Here is a tiny trained network, its code and every weight. The questions are about switching its units off for an input and a target symbol, where a switched-off unit gives its printed mean instead of its output.

import numpy as np


def w(rows, s, z=0):
    codes = np.array(rows[::2]) - 128.0
    scale = np.full(codes.shape[1], s)
    scale[-1] = z or s
    return codes * scale


def norm(h):
    return h / np.sqrt((h * h).mean(-1, keepdims=True) + 1e-5)


def f(y):
    return np.maximum(y, 0)


def softmax(a):
    e = np.exp(a - a.max(-1, keepdims=True))
    return e / e.sum(-1, keepdims=True)


def log_softmax(a):
    a = a - a.max(-1, keepdims=True)
    return a - np.log(np.exp(a).sum(-1, keepdims=True))


def net(x, mask):
    ids = ['ΞΣαβγδεηθλμτψ'.index(c) for c in x.split()]
    T = len(ids)
    res = E[ids] + P[:T]
    r = norm(res)
    for j in range(3):
        rows = slice(3 * j, 3 * j + 3)
        q, k, v = (r @ M[0][rows].T for M in (Q, K, V))
        z = softmax(np.where(np.tri(T) > 0, q @ k.T / 3**0.5, -1e9)) @ v
        o = O[0][rows]
        res = res + np.where(mask[j], z, o[:, -1]) @ o[:, :-1]
    y = f(norm(res) @ A[0][:, :-1].T + A[0][:, -1])
    res = res + np.where(mask[3:7], y, B[0][:, -1]) @ B[0][:, :-1]
    return log_softmax(norm(res)[-1] @ U[:, :-1].T + U[:, -1])


Q, K, V, O, A, B = {}, {}, {}, {}, {}, {}
E = w([
[165,133,165,100],'Ξ',
[80,113,90,190],'Σ',
[106,108,97,179],'α',
[45,127,158,117],'β',
[110,107,101,60],'γ',
[82,106,130,133],'δ',
[119,113,103,69],'ε',
[103,5,47,146],'η',
[169,91,101,160],'θ',
[151,145,154,123],'λ',
[66,183,132,192],'μ',
[133,86,172,145],'τ',
[180,206,105,188],'ψ',
],0.024)
P = w([
[50,37,2,111],'0',
[66,98,41,122],'1',
[92,139,105,105],'2',
[58,160,93,111],'3',
[64,191,116,93],'4',
[59,215,128,96],'5',
[74,201,129,91],'6',
[71,201,134,76],'7',
[88,159,108,94],'8',
],0.0038)
Q[0] = w([
[110,117,100,86],'H1',
[148,138,110,109],'H1',
[136,139,132,110],'H1',
[141,87,147,120],'H2',
[146,108,170,158],'H2',
[104,119,133,188],'H2',
[163,88,4,131],'H3',
[141,115,87,169],'H3',
[119,153,86,128],'H3',
],0.019)
K[0] = w([
[162,22,174,140],'H1',
[97,107,146,124],'H1',
[94,119,135,155],'H1',
[149,158,114,186],'H2',
[140,114,139,209],'H2',
[96,147,210,97],'H2',
[185,147,5,102],'H3',
[152,33,23,204],'H3',
[147,232,78,254],'H3',
],0.0094)
V[0] = w([
[165,42,88,129],'H1',
[111,62,168,109],'H1',
[182,143,83,124],'H1',
[211,160,93,117],'H2',
[110,164,137,79],'H2',
[150,75,245,207],'H2',
[159,87,180,120],'H3',
[107,151,203,48],'H3',
[168,134,73,123],'H3',
],0.012)
O[0] = w([
[142,74,165,81,225],'H1',
[124,48,98,123,166],'H1',
[188,174,186,126,110],'H1',
[160,167,125,126,40],'H2',
[135,139,58,86,89],'H2',
[174,117,107,254,127],'H2',
[152,71,84,185,124],'H3',
[115,100,43,135,2],'H3',
[166,127,199,59,131],'H3',
],0.0096,0.0052)
A[0] = w([
[146,120,107,233,112],'N1',
[78,148,222,166,53],'N2',
[153,37,3,104,254],'N3',
[77,153,128,186,155],'N4',
],0.0058,0.0054)
B[0] = w([
[165,171,254,197,171],'N1',
[103,200,63,137,155],'N2',
[239,203,31,86,254],'N3',
[101,243,189,117,178],'N4',
],0.0048,0.0063)
U = w([
[223,137,60,125,35],'Ξ',
[55,121,192,153,24],'Σ',
[142,123,231,141,194],'α',
[40,123,65,148,7],'β',
[123,163,115,23,111],'γ',
[41,108,71,139,117],'δ',
[127,163,117,17,108],'ε',
[104,29,128,113,90],'η',
[210,107,216,97,130],'θ',
[192,182,63,134,253],'λ',
[74,179,114,148,131],'μ',
[132,63,107,254,211],'τ',
[186,208,150,103,180],'ψ',
],0.011,0.0051)

Each question gives the input, a string of symbols that net reads in full, and the target symbol t.
The units are the heads (3 rows each of Q, K, V and O) and the neurons (one row each of A and B). Each row of codes is followed by its name. A weight is (code - 128) times the scale printed after its matrix; where a second scale follows, it is the last column's (O, A, B and U).
mask holds one flag per unit, heads first, then neurons. A switched-off unit (its flag False) gives its mean, the last column of its rows in O or B, instead of its output. The means were averaged over made-up inputs and are rounded, as every weight is.
A unit's drop is (log p(t) with every unit on - log p(t) with that unit switched off) / (log p(t) with every unit on - log p(t) with every unit switched off).
top k neurons: the k neurons with the biggest drops, biggest first
which heads matter: for each layer, one digit per head in row order, 1 if its drop is at least 0.15 and else 0, layers parted by /
drop of u: that unit's drop, to one decimal
input α Ξ λ Ξ τ μ α δ, target τ: which heads matter -> 011
input β Σ Σ τ δ ψ Ξ β, target δ: which heads matter -> 001
input τ Σ μ, target τ: top neuron -> N3
input τ μ α Ξ α τ Ξ, target τ: which heads matter -> 011
input θ η λ θ Ξ, target λ: which heads matter -> 001
input Ξ λ θ λ δ, target λ: which heads matter -> 011
input μ τ δ, target τ: which heads matter -> 010
input δ ε θ, target θ: which heads matter -> 001
input η α Ξ α α γ λ, target λ: which heads matter -> 001
input ψ Σ τ α α α τ Σ μ, target τ: which heads matter -> 010
input ε Σ μ α Ξ λ δ Σ τ, target τ: which heads matter -> 001
input Σ θ θ τ δ λ, target τ: drop of H2 -> 0.3
input δ η ψ θ, target α: drop of H3 -> 0.4
input λ θ θ Σ, target α: drop of N3 -> 0.1
